The rows lie along a hidden order. The number after each row says roughly how far along it the row is, from 0 to 20. A new part has a new order.
(in the rows, 128 means zero)
[199 167 116 126 147 126 186 132 137 126 127 127 129 145 137 144 127 123
  75 107 123 129 108 119  94 134 136 129 132 112 131 124 121 142 124 102
 111 128 127 133 142 130 125 119 128 132 136 123 147 130 168 125 129 122
 115 131 122 132 156 103 125 130 130 134  80 124 123 142 149 125 117 131
 121 138 168 135 107 120 140 137 135 113 131 128 141 110 161 145 128 128
 132 128 155 134 150  90 138  81 135 133 125 126 133 131 130 125 114 118
 130 197 124  91 142 126 126 132 125 151 104 137 120 135 137 127 128 131
 125  98 124 141 123 148 155 131 130 123 129 136 132 145  86 127 128 119
 109 110 124 133 111 115 118 131 130 127 129 129 127 114  89 138 127 106
 130 129 123 127 118 122 164 125 129 127 122 145 157 120 127 129 122 135
 134 121 123 137 154 127 135 117 114 121  96] => 11
[164 127  75 142 185 143  75  97 130 169 127 128 163 128 150 128 133 127
 135 126 134 128 152 138 122 128 129 129 112 128  92 104 128  77 110 128
 130 111 126 107 120 115  91 119 128  79  97 129 146 141 131 136 155 155
 129 112 128 140 128 128 133 139 156  66 130 128 128 128 130 103 128 135
 133 129 188  71 127 107 128 156 138 149 150 151 129 105 101  59 193 167
 128 132 128 128 135 128 126 127 128  94 170 101 151  13 102 134 136 155
  69  86 134 128 128 161 127 140 127 133 120 109  44  93 136 107 128 129
 148  83  68 143 127 134 133  96 140 129 127 158 128 127 100 105 128 128
 121  87 126 115 230 129 128 127 127 148 149  92 128  99 111 104 114 150
 132 134  97 129 128 140 112 138 145 128 115 140  91 128 141  90 146 123
 132 108  90 146 101 128 139 100 130  69 137] => 13
[126 129  71  91 129 117 212 188 174 116 128 102 139 194 104 129 140 104
 129 129 130 128  77 128 151 128 106 122 113  84  79 128  67 160 128  53
  94  71 129 139 128 149 126 131 128 162 143 111 174 129 169 128 255 100
 133 129 127 128 166  86 131 110 148 161  85 100 128 128  99 136 127  85
 193 128 186 168 107 122 185 189 162  89 128 167 151 105 145 129 155 128
 113  62 165 129 128 127 127  72 134 128 166 124 177 100  85  72 127 113
 129 170 128  65 154 127 127 155 102 158 103 106 128 130 164 149 129 141
 128 128 127 128 103 178 129 152 170 132 135 106 128 128  61 128 128  92
 101 187 127 129  85 129 129 201 127 128 129  99 115 132 125 162 133 129
 147 139 133  97 133 129 137 142 182 128 156 133 129 128 128 130 116 135
 128 123  86 143 108 156 139 129 126 128 127] => 12
[255 126 129 129  83  98 151 171 112 116  85 137 129 142 178 112 127 139
 109  77  71 124 113 126  96  97 186 160 128 128 139 152 145 121 116 128
 129 125  70 133 106 126 126 128 127 101 127 136 128 129 138  81 101 246
 157 137 127 124 129 112 127 114 108 174   8 113 144  81 129 128 139 165
 127 136 132 129 137 127 127 148 162 128  85 157 130 160 184 137 145 149
 118 139 183 122 102 129 126  83 126 128 127  69 132 178 139 128 126  93
 151 130 111 154 136 132 132 143 133 126 161 140 124 130 182 127 128  80
 185 189 126 157 126 162  96 171 102 144 137 130 118 128 157 149 128  81
 142  64 160 101  81 107 129  62  96 128 129 142 113 143 130 157 127 127
 133 126 128 128  78 129 161 114 150 110 127 239 104  72 135 130 121 127
 135 130 119  99 134 104 124 125  59 138 149] => 6
[141 124 160 133 127  76 133 138 133 109 113 117 112 135 223 131  72 121
  99 136  75 140 172 116   1 130 232 144 159 129 132 121 136 203 118 148
 128 203 129 137 122 100  95 128 145 206 130 126 127 180 197  56 104 117
 122 132 122 132 160 116 127 155 102 113 134 103 114 131 155 163  56 145
  96 123 133 134 118 126 123 151 127 123 126 128 135 127 132 151 129 129
 130 165 183 103 127  99 245  38 151 127 124  56 125 147 159 126 119 137
  81 255 143 115 157 174  97 135 105 152 122 130 115 140 129 136 128 132
 122 123 117 167 121 127 137 105 133 126 130 149 100 124 105 125 140  81
 121  48 143 141 133 101 121  38 138  95 136 128 127 124  59 130 126 205
 119 134 124 127 124 148 120  90 127 127 121 255 132  64 127 129 137 126
 113 132 118 149 130 112 152 105  30  72 165] => 0
[122 120 124 131 115 100 127 134 133 125 115 133 130 233 140 131 134 122
  85 137 101 130  79 118 178 129  76 127 113 128 127 111 127 110 102  39
 118  81 127 140 139 167 126 157 126 178 164 127 155 132 160 133 116 119
 123 131 123 178 175  92 135  83 110 220  65 124 138 124 121 194 130 118
 118 130 131 223 124 128 124 165 163  90  98 187  79 137 217 133 105 146
 112 128 205 125 104  60  63  53 119 131 121 124 167 139  88 125 119 108
 184 137 121  74 124 100 115 134  89 157  98 137 220 135 129 182 126 141
 122 142 122 163 120 176 133 200 136 156 130 139 111 109  68 150 127  73
 138 172 195  40   1 138 130 160 119 125 125 147 128 126 131 200 155  34
 121 132 151 124 105 120 157 144 172 141 153 114 131 126 161 167  94 148
 129 146 121 119 177 118 115 132 123 160 121] => 10
[212 178 193 193 127  75 129 154 103 127 126 172  81 110 142 130 123 124
 131 132 132 129 108 119  69 112 160 147 146 137 130 131 161 208 124 126
 151 126 137 113 105 148 129 141 168 160 140 165 110 129 150 117  89 117
 106 162 125 106 129 127 140 129  69 133  92 143 189 130 123 176 133 141
 131 161  79 132 129 137  78  62 128 126 128 127  93 160 128 168 125 127
 146 131 133 129 113 155 124 106 125 164 100 114 130 158 148 126 123 133
 177 194 136 161 125 126 145 130 134 125 200 159 179 197 122 146 157 127
 154 230 190 126 146 111 113 172 128 140 132 137 134 134 118 169 128 112
 159  87 150 160 131 117  99 124  69 111 133 142 131 135 124 141 127 159
 124 119 125 158  98 111 190 120 108 104 123 117 131  94 122 162 124 141
 128 131  70 107 156 128  84 132 124 118 129] => 6
[211  98 123 131 127 151  76 136 172 125 116 102 154 149 142 133 126  94
 159 138 187 134 136 114 196 156 179 146 129 133  73 117 100  36 152 124
 122  78 122 163 130 139 125 121  82  62  99 114 184 132  84 130 195  85
 113  98 148 128 128 116 122 135 185 139 179 120 102 131  77  27 129  73
 147  97 135 127 123 140 120 191 113 118 147 121 137 139  73 105 121 130
 132  96 117 126 122 131 108 173 121 103 120 135 161 108 124  67 116 141
 118  55  97 125 121 124 110 137 121 114 121 132  85 122 124 105 128 117
  87  82 139 139 119 127 145 152 149 138 145 161 101 175  92 125 127 138
  76 110 144 137 131 169 131 202 132 127 147  51 127 136 119 120 117  90
 117 129 122 116 123 148  62 129 129 127  90 107 132 129  98 111 117  96
 128 134 119 121 158 130  82 135 141 139 118] => 19
[128 202 115 138 184  74 130 146 120 118 114 169 106 156 128 139 132 123
 124 101 132 141 150 124 122 130 184 142 118 123 173  77 122  74 132 112
 132 108 129 135 117 134  99 143 146 212 135 126 136 130 102 178 120 150
 105 144  89 162 129  92 110 137 141 160 150 111 127 137  98 227 145  95
  44 146 177 112 103 118 102 131 114 132 108 126 151 115 124 146  93 132
 154 148 165 174 131 132  84  46 107 150  76 108 154 174 119 115  91 166
 133 160 130  69  98 117 101 136  41 156  69 170  78 174 101 164 161 163
 122 158 127  92 130 125 152 157  93 122 153 173 147 247  11 146  97 134
 114  77 102 108 152 129  93  61 124 122 135 131 139  85 121 154 120  97
  95 122  74 171 113 115 100 114 118 124 144  46 142 131 122 158  90 158
 165 133  62 141 255 100  88 137 102 160 108] => 13
[128  88 166 130  38 116 178 189 152  80 141 125  99 154 135 171 114 107
 121 185 136  87 129  90 167 109 138 127 139 128 154 127 127 189 136  53
 121 124 105 164 127 131 177 147 152 132 176 165 104 130 126 123 128  40
 124 138 177 126 128 162 124 129 129 226 117 140 124 106  66 128 128 122
 192 122  44 202 122 153 107 134 127  87 127  88 131 156 128 202 127 127
 120 128 173 115 125 130  55 157 125 128 123 162 132 108 126  65 122  93
 197 135 128 147 124  94 125 133 170 120 181 137 170 179 127 117 128 132
 124 126 206 140 123 127 133 192 150 149 104 136 132 139 114 149 127  84
 134 113 162 133   5 160 114 178 130 123 109 119 116 178 255 133 140 109
 129 126 187 126 123 132 131 119 134 127 137 119 158 151 104 129 122 131
 127 155 125 130 141 132  92 157 145 133 121] => 6
[147  26 128  76 128 165 128 187 121 130 129 111 166 214 123 118 119 151
 127 140 126 128 127 131 245 128  83 126 109 127 120 131 128 194 127 130
 148 119 126 124 120 156  98 128 169  61 145 129 133 127  90 129 119 162
 206 128 187 126 130 129 150 127 128 181 156 101 130  99  73 125 127 124
 131 129 131 127 144 132 144 125 175 117  95 128  55 153 125 124 146 209
  91  93 125 107  71 108  71 131 107 108 144 128 139 153  88 152 138 125
 128 125 114 130 105 130 129  97 141 122  90 120 129  80 127 144 136  90
 148 155  95 149 130 168 126 186 130 160 111  75 132  88 167 123 140 130
 156 136 133 126  59 130 127 140 126  93 127 157 112 172 134 255 151  68
 142 132 180 116 114 145 130 142 127 146 131 143  93 138 152 150 131 125
 128 157 151 102 115 127 132 145 131 181 135] => 12
[192 175 121 132 175 109  86 137 115 104 114 178 131 105 122 134 146 113
 136 143 167 122 111  99 146 131 152 149 125 162 153 114 179  92 130 141
 154  74 170 109  94 135 129 128 127 138 102 152 134 123 116 168 112 125
  99 135 128  91  98 124 127 122 119 145 155 119 160 106 135 125 154 128
 108 120 137  58 136 144  93  60 131 157 110 128 137 124 113 121  33 123
 133 163  90 134  88 136  56 168 116 151 116 146 138 161 130 124 112 160
 162  58 129 164  94 111 121 117 142 104 115 133 130 158  67 109 162 122
 117 129 135  86 131  68 109 162 128 141 148 178 173 203  91 142 120 164
 147  63 101 140 140 153 141 119  84 157 145  97 159 119 179 106 125 123
  94 125 119 137 145 110 123 136 130 126 114  29 144 130 115 131 112 130
 171 127  78 133 170 131  46 145 120 128 114] => 16
[ 37  80 131 176 126 130  95 156 151 114 154 129 123  99 179 165 109 131
 123 206 124 110 130  99 121 137 182 122 128 107 124 111 129 183 126  84
 112 103  62 153 129 161 175 120 110 126 166 141 127 128 141  65 163  20
  95 115 137 129 135 167 136 155 125 158 163 120 122 127  54  75 127  39
 241 126  60 129 130 135 131 115 128 130 129  73 148 125 130 158 147 178
 113  88 146 126 168 127 152 155 140 107 162 129 125  87 119  25 133  86
 127  96 141 153 151 129 136 124 200 120 222 126  70 157 166  71  79 145
 132 117 129 172  81 128 153 167 182 120  97 149  73   7 123 125 143 129
 130 141 132 200 148 122 164 130 127 129 113 135 103 164 128 139 129 175
 146 137 180 126 130 138 114 112 128 124 132 137 117 132  91 115 133 120
  82 138 111 142 115 159 129 127 132 151 134] => 2
[127 175 124 129 169 101 128 135 133 126 109 141 131 125 166 122 131  98
 121 122 113 131 141 130  92 130 148 144 112 129 117  83 124 127 102 129
 138 124 140  98 124 132  78 135 108 104 111 114 139 145 154 139 133 173
 115 133  93 151 146 127 142 126 112 105 138 121  80 158 120 152 108 119
 152 154 179  66 136 125 122 129 143 145 127 157 137 126 124 136 167 128
 137 182 132 113 131 100 119  58 123 102 162 125 134 160  92 140 131 139
  93 148 146 120 122 161  90 157 113 129 164 131  68 137 129 124 139  98
 121 143 121 154 135 138 134 137 133 112 147 142 131 224  55 126 138 112
 124 102 157 136 162 139 152  95 136 127 157  84 125  97 132 125 126 126
 129 130 121 133 108 130 156 140 130 119 148 132 115  80 151 113 143 127
 143 110  17 142 151 134 114  96 101 141 120] => 9
[125 127 102  44 127 159 129 158 133 156 126 126 161 213  92 133 121 118
 137 131 147 136 107 122 255 130  71 132 107 129 135 139 116  99 126 121
 138 107 137 146 123 140 123 151 126  80 130 125 169 107  71 151 129 112
 181 134 120 134 113 102 121 132 132 167 145 118 115 102 103 127 195 134
 114  88 166 169 123 125 120 186 126 126 111 171 136 147 196 121 104 135
 133  99 148 134  68 120  46 145 121 122 108 143 136 135 103 163 115 141
 167 114 103 119 122  91 135 137 102 125  39 121 179  87 126 156 128 136
  86 126 118 107 113 138 122 176 111 158 136 100 134 147 120 114 127 124
 123 144 115 139  66 142 103 148 131 127 130 139 137 142 134 162 145  33
 111 123 121 134 123 135  69 146 145 127  76  73 133 129 144 152  86 123
 128 148 168 107 172 128 112 155 171 197  99] => 20
[146 128 128  86 103 143 129 130 175 104 127 123 127 174  96 129 126 125
 128 131 167  86 131  87 230 129 132 121 106 106 114 103 128 136 123  33
 128   8 132 133 124 201 174 127 110  98 129 154 128  86 126 135 165  15
 119 121 126 140 137 148 127 111 128 203 142 117 131 129  43 105 129  31
 125 119  80 127 127 154 143 106 128  97 125 128 129 158  74 130 127 138
 128  58 134 106 104 110  40 171 126 127 127 185 162 129  73 126 125 120
 128  35 128 125 116  96 127 131 177 119 125 108 137 134 126  93 116 142
 116 126 122 127 126 121 163 196 130 127 129 132 107 134  72 127 128 103
 141 145 174 142   1 178 148 128 130 155 128 124 130 171 185 161 127 128
 125 129 127 130 162 113 125 154 150 127 130 126 129 165 128 162 126 140
 114 146 126 126 123 161  76 139 204 174 125] => 12
[133 239 124 166 127 124 182 134 127  79 105 147 132 127 127 142 132 106
 134  81 138 129 134 109 140 156 143 144 135 114 114 119 125 130 124 121
 128 113 215 112 138 111 123 109 127 199 131 116 178 145 194 162 137 164
 120  99 101 134 160  84 120 120 132 122  63 121 134 148 180 153 128 148
 105 121 213  87 100 111 141 145 128 125 135 127 174 126 161 135 134 129
 132 134 143 133 129  76 170 125 149 138 121  84 164 133 138 128 111 140
  97 137 125  83 156 124  75 174 120 159 121 131 134 139 121 123 128 136
 156  99 197 148 118 140 162 140 130 113 130 142 108 227 101 125 127 123
 123 130 178 136 123 141 132 119 133 108 149 113 134  82  52 118 122 120
 124 128 122 139 124 117 118 129 129 117 119 160 165 129 141 130 117 138
 159  97  43 131 153 130 112  98  74  79  76] => 12
[  1  13 155 134  25 168  80 135 123 182 125  88 131 140 150 134  62 139
 132 148 103 134 218 142 145  94 183 130 142 137 156 116 110  93 128 175
 149 122   1 198 111 116 101 127 160 112 146 113  77 159  81  43 101 120
 119 157 118 136 111 143 125 160 109 130 210 101  84 122 116 129 122 113
  65  80 137 127 140 109 117 190 177 125 116 128 137 111 122 158 210 129
 101 150 144 134 130 133 157 143 110 109 125 103 134 137 138 123 113 144
 132 139 129 137 109 125 149 139 118 115 117 140 108 141 189  97  94 138
 129 115   1 124 106 154 136 128 127 117  98 134 145  79 170 124 127  83
 134  19  67 140 137 145 115  53 152 126 119 109 126 149 150 164 116 120
 114 132 121 123  89 175  67 122 139 121  52 177  81 128 120 109 114 105
  80 163 114 133 166 117 155 159  98 173 114] => 4
